W: [  8.9  -4.1  24.1 -31.7  16.2  -5.8]
U: [59.1 -4.4 -9.4 48.3 81.1  2.0]
Y: [ 59.1  -4.3 -11.2  34.6  81.0   2.0]
rest: [59.1 -4.3] | [-11.2  34.6  81.0   2.0]
rest: [-31.7  16.2] | [-5.8]

Z: [-11.6 -39.8  -4.1 -50.0  -4.6 -88.2  22.5  48.2  30.8   8.3  -9.7  21.1
 -11.4  46.1 -14.7 -47.6   4.7  26.9  30.2  20.2   3.4 -24.0  36.2   6.4
  33.1 -28.6  11.4  13.3 -17.4   2.1  28.9   8.6]
H: [-30.3 -40.2  -7.6 -50.0  -4.7   4.1  10.8 -16.1  -7.1 -10.5 -23.5  21.1
 -11.4  46.1 -14.7 -47.5  -0.6 -26.6 -31.4  -2.3  -6.3  -6.9 -34.1 -58.7
 -45.6   7.2 -14.6  38.3 -12.0  -0.5  15.9 -31.3]
X: [ 19.7 -17.9  33.7  13.8  32.8 -16.4   7.6  35.0   8.2  41.8  38.1   6.9
   1.3  25.5 -23.5 -53.4  30.3  11.2   3.2  22.7  -4.1  -1.9  14.7  -2.6
  17.5   9.3   0.4  -3.3   8.5 -15.4   3.3  -8.9]
V: [ 13.0 -25.6  22.0  20.6  35.8 -54.2  14.9  50.1  23.2  34.8  27.0   6.8
   1.3  25.5 -25.7 -64.0  22.6  26.6  21.9  26.4  -1.0 -12.2  34.8  10.6
  35.3  -8.7   9.7  -2.8   0.4  -0.6  15.9   1.8]
G: [-30.4 -40.2  -7.6 -50.0  -3.3 -54.0  16.7  -0.6  13.6 -34.0 -51.8  30.6
  -2.3  25.4  17.0  19.3 -22.4  -2.5   3.8  -5.1   2.4 -19.9  -2.2 -23.1
 -14.1 -26.7   0.1  34.4 -26.9  13.0  29.8  -1.9]
D: [ 17.2  -5.6  16.2  30.1  28.0 -44.0   7.7  41.9  20.1  27.3  24.2  -5.2
 -15.0  25.4 -24.9 -54.4  14.1  29.6  27.5  19.6   1.4  -8.4  35.7  27.9
  41.5 -10.2  14.4 -14.8   3.2  -6.0   5.8  13.8]
rest: [ 21.1 -11.4  46.1 -14.7 -47.6] | [  4.7  26.9  30.2  20.2   3.4 -24.0  36.2   6.4  33.1 -28.6  11.4  13.3
 -17.4   2.1  28.9   8.6]
rest: [ 6.8  1.3 25.5] | [-25.7 -64.0  22.6  26.6  21.9  26.4  -1.0 -12.2  34.8  10.6  35.3  -8.7
   9.7  -2.8   0.4  -0.6  15.9   1.8]
rest: [-50.0  -4.7] | [  4.1  10.8 -16.1  -7.1 -10.5 -23.5  21.1 -11.4  46.1 -14.7 -47.5  -0.6
 -26.6 -31.4  -2.3  -6.3  -6.9 -34.1 -58.7 -45.6   7.2 -14.6  38.3 -12.0
  -0.5  15.9 -31.3]
rest: [-50.0  -4.6 -88.2  22.5] | [ 48.2  30.8   8.3  -9.7  21.1 -11.4  46.1 -14.7 -47.6   4.7  26.9  30.2
  20.2   3.4 -24.0  36.2   6.4  33.1 -28.6  11.4  13.3 -17.4   2.1  28.9
   8.6]
rest: [-30.3 -40.2  -7.6 -50.0] | [ -4.7   4.1  10.8 -16.1  -7.1 -10.5 -23.5  21.1 -11.4  46.1 -14.7 -47.5
  -0.6 -26.6 -31.4  -2.3  -6.3  -6.9 -34.1 -58.7 -45.6   7.2 -14.6  38.3
 -12.0  -0.5  15.9 -31.3]
rest: [-0.5 15.9] | [-31.3]

C: [-31.3   0.0   6.7   1.5 -46.0  -2.3   1.0   2.4   2.3   3.1  27.3  -0.9
   6.0  55.7  11.4  -4.7   6.0   7.3 -78.8  -2.1   2.2  -3.9   1.8]
T: [-3.1  0.7  1.0  1.0 -3.6  3.3  0.8  2.4  3.7 -0.3  3.9  2.6  3.4  1.7
  2.1 -0.5  4.5  5.3 -3.9  0.4  2.1 -3.0  1.2]
Q: [ 1.2 -0.5  1.5  2.2  1.4 -0.7 -0.4  0.7 -0.8  0.3  0.7  0.3 -4.2  1.4
  1.9 -0.2 -2.3 -0.3  0.1  0.8 -0.7  3.3 -0.1]
J: [  5.4 -35.8  53.6  19.1  12.7  43.1 -43.1  54.1   3.1 -46.7  -4.6  33.6
   0.9  -0.3   8.7 -40.8  -6.0  -7.7  -8.6 -26.8 -49.6   2.1 -41.6]
F: [ 0.0 -0.8 -0.8  2.2  6.4  0.4 -0.9  2.0  0.7 -1.6  1.3  1.1  0.8 -1.0
  0.5 -1.1  3.1  1.3 -0.6 -1.2 -0.9 -0.1 -1.2]
P: [-2.6 -0.8 -0.7  2.2  6.4  0.4 -0.2 -0.4 -0.5  1.1 -2.3 -1.3 -5.1  2.6
 -2.1  0.5 -2.9 -1.0 -6.0  1.3 -0.4 -1.4 -0.6]
rest: [-2.1  0.5] | [-2.9 -1.0 -6.0  1.3 -0.4 -1.4 -0.6]
rest: [-0.8 -0.7  2.2  6.4  0.4] | [-0.2 -0.4 -0.5  1.1 -2.3 -1.3 -5.1  2.6 -2.1  0.5 -2.9 -1.0 -6.0  1.3
 -0.4 -1.4 -0.6]

N: [-21.4  14.0 -77.8  55.7  -6.8  15.9  46.2 -20.6  33.6 -46.9  -7.8  16.2
 -22.2  -1.2 -64.2  52.8 -59.7  24.1  19.5  18.8  53.1 -21.3 -35.3  27.4
  -7.2  15.4   2.2  35.0 -37.1 -15.1 -12.5 -32.1  27.1  -5.0  27.9 -64.2]
A: [ -1.6   5.3 -44.6  49.1  -6.6  44.9  62.6 -19.8  23.6 -63.2  -2.6  -3.6
  -6.5   6.5 -61.0  42.8 -77.5   1.9   9.4  32.9  42.6 -37.4 -43.8   7.5
   0.6  34.8  -1.5  30.9 -30.4 -16.2  -8.9 -46.4  25.8  -4.5   9.1 -32.1]
L: [ 37.8   2.2  62.3  11.3  16.9  29.4  20.7  10.4   1.4 -44.5   0.7 -58.8
  63.5  14.7  12.2  -8.7   3.1 -16.8 -17.2  29.0 -47.6 -19.1   9.0 -34.5
  37.7  61.7   2.1  35.0 -37.1 -15.1 -11.3 -21.8 -57.8 -49.0 -54.9  22.6]
M: [-21.4  14.0 -77.8  55.7  -6.8  15.9  46.2 -20.6  33.6 -46.9  -7.8  16.2
 -22.2  -1.2 -64.2  52.8 -59.7  24.1  19.5  18.8  53.1 -21.3 -35.3  27.4
  -7.2  15.4   2.2  35.0 -37.1 -15.1 -12.5 -32.1  27.1  32.6  27.9 -64.2]
R: [ 37.8   2.2  62.3  11.3  16.9  29.4  20.7  10.4   1.4 -44.5   0.7 -58.8
  63.5  14.7  12.2  -8.7   3.1 -16.8 -17.2  29.0 -47.6 -19.1   9.0 -34.5
  37.7  61.7  72.5  16.6 -40.2  -5.2  -6.3 -27.6  38.6  22.4  26.2 -55.0]
rest: [ 30.9 -30.4 -16.2  -8.9 -46.4] | [ 25.8  -4.5   9.1 -32.1]
rest: [-3.6 -6.5] | [  6.5 -61.0  42.8 -77.5   1.9   9.4  32.9  42.6 -37.4 -43.8   7.5   0.6
  34.8  -1.5  30.9 -30.4 -16.2  -8.9 -46.4  25.8  -4.5   9.1 -32.1]
rest: [38.6 22.4 26.2] | [-55.0]

gurek: [-56.1  -1.6  45.9  36.4  12.9 -23.6 -53.7 -43.9  28.8 -13.1  32.4  27.0
 -22.9 -11.4]
sil: [ 21.0 -43.0 -61.7 -48.9  36.0 -23.5 -77.6 -41.8  23.2  42.1 -28.4   9.7
  75.1  62.7]
gov: [ 61.1 -11.9 -85.9 -24.9  -8.1  -8.8 -74.8  77.0 -27.2  29.9 -25.9 -20.1
   9.2   5.5]
vif: [-56.1  -1.6  45.9  36.4  12.9 -23.6  55.7 -43.9  28.8 -13.1  32.4  27.0
 -22.9 -11.4]
Sis: [-32.4  39.8  68.1  44.2   0.8  15.2  76.8 -41.8 -27.3  29.9 -25.9 -20.1
   9.2 -47.6]
rest: [ 9.7 75.1] | [62.7]
rest: [-41.8 -27.3] | [ 29.9 -25.9 -20.1   9.2 -47.6]
rest: [-27.2  29.9] | [-25.9 -20.1   9.2   5.5]
q: [ 21.0 -43.0 -61.7 -48.9  36.0 -23.5 -77.6 -41.8  23.2  42.1 -28.4   9.7
  75.1  62.7] | sil
rest: [-27.2  29.9 -25.9 -20.1   9.2] | [5.5]
rest: [-27.2  29.9 -25.9 -20.1] | [9.2 5.5]

Dor: [-0.5  3.7 -4.8 19.4 12.4 22.1 43.5 23.0 -7.9]
Vem: [ -1.8  -8.5  28.5 -13.5  15.8   7.7   0.2   9.4  12.7]
gagu: [-68.7  38.0   5.6 -19.7 -10.8  22.2  43.5  28.7 -21.0]
rigum: [ 31.5  11.3   1.9  19.9 -27.6  21.2 -15.5  34.9 -25.2]
mulor: [ 30.9 -34.4   8.4  21.8  12.4 -15.6 -34.9   9.9  10.1]
bab: [ -1.2  -7.4 -26.4  20.0 -27.6  -5.7   5.6  -7.6   0.1]
lum: [-15.3  -4.7   5.6 -19.7 -10.8  22.2  43.4   7.4  -4.2]
rest: [ -4.7   5.6 -19.7] | [-10.8  22.2  43.4   7.4  -4.2]
rest: [-10.8  22.2  43.4] | [ 7.4 -4.2]
rest: [ 12.4 -15.6] | [-34.9   9.9  10.1]
rest: [43.4  7.4] | [-4.2]
rest: [22.2 43.5] | [ 28.7 -21.0]
rest: [ 20.0 -27.6] | [-5.7  5.6 -7.6  0.1]
rest: [  5.6 -19.7 -10.8  22.2  43.5] | [ 28.7 -21.0]

B: [-82.1 -18.0  90.7 -29.0]
S: [-66.7  -5.9  90.7 -29.1]
E: [-82.1 -18.1 -85.6  28.6]
K: [-66.7  -6.0  90.7  -4.2]
rest: [-66.7  -5.9  90.7] | [-29.1]
rest: [-66.7  -5.9] | [ 90.7 -29.1]
rest: [-82.1 -18.0] | [ 90.7 -29.0]
q: [-66.7  -5.9  90.7 -29.1] | S

neta: [ 19.0  19.1 -24.5 -11.1  43.7 -21.4 -17.2]
dezi: [-19.4  24.8   8.2 -38.3 -16.9  18.7  18.5]
suvu: [ -7.5  10.0 -62.4 -25.6  18.0  -6.7  -1.0]
dat: [-23.7 -29.9  10.9  17.9 -47.5  21.8  17.0]
geze: [27.0 16.9 84.6 13.6 11.2 -3.9 -7.4]
Tiver: [ -7.9  15.5  -3.1 -21.4  -1.8   6.0   7.4]
gusag: [ -9.7  12.6 -46.2 -27.7  10.6  -2.0   1.6]
kos: [ 13.7  -6.6 -37.1  10.9  28.7 -20.3 -16.4]
kaz: [  9.5  -3.6 -13.0   8.4  14.7 -10.6  -9.4]
rera: [-36.4 -10.3 -37.4 -20.3 -39.9  24.4  24.2]
rest: [ -9.7  12.6 -46.2 -27.7  10.6] | [-2.0  1.6]
rest: [ 15.5  -3.1 -21.4  -1.8] | [6.0 7.4]

meb: [ 50.3 -44.0  22.0   3.8 -75.6]
zesen: [ 50.3 -44.0  -7.1  27.1 -75.6]
Gup: [-80.2  -8.4  -7.0   3.8 -75.7]
Tude: [-50.2 -64.1 -34.8 -31.7 -54.4]
rest: [-44.0  -7.1] | [ 27.1 -75.6]
rest: [-7.0  3.8] | [-75.7]
rest: [-80.2  -8.4  -7.0] | [  3.8 -75.7]
rest: [-8.4 -7.0] | [  3.8 -75.7]
rest: [-50.2 -64.1 -34.8] | [-31.7 -54.4]

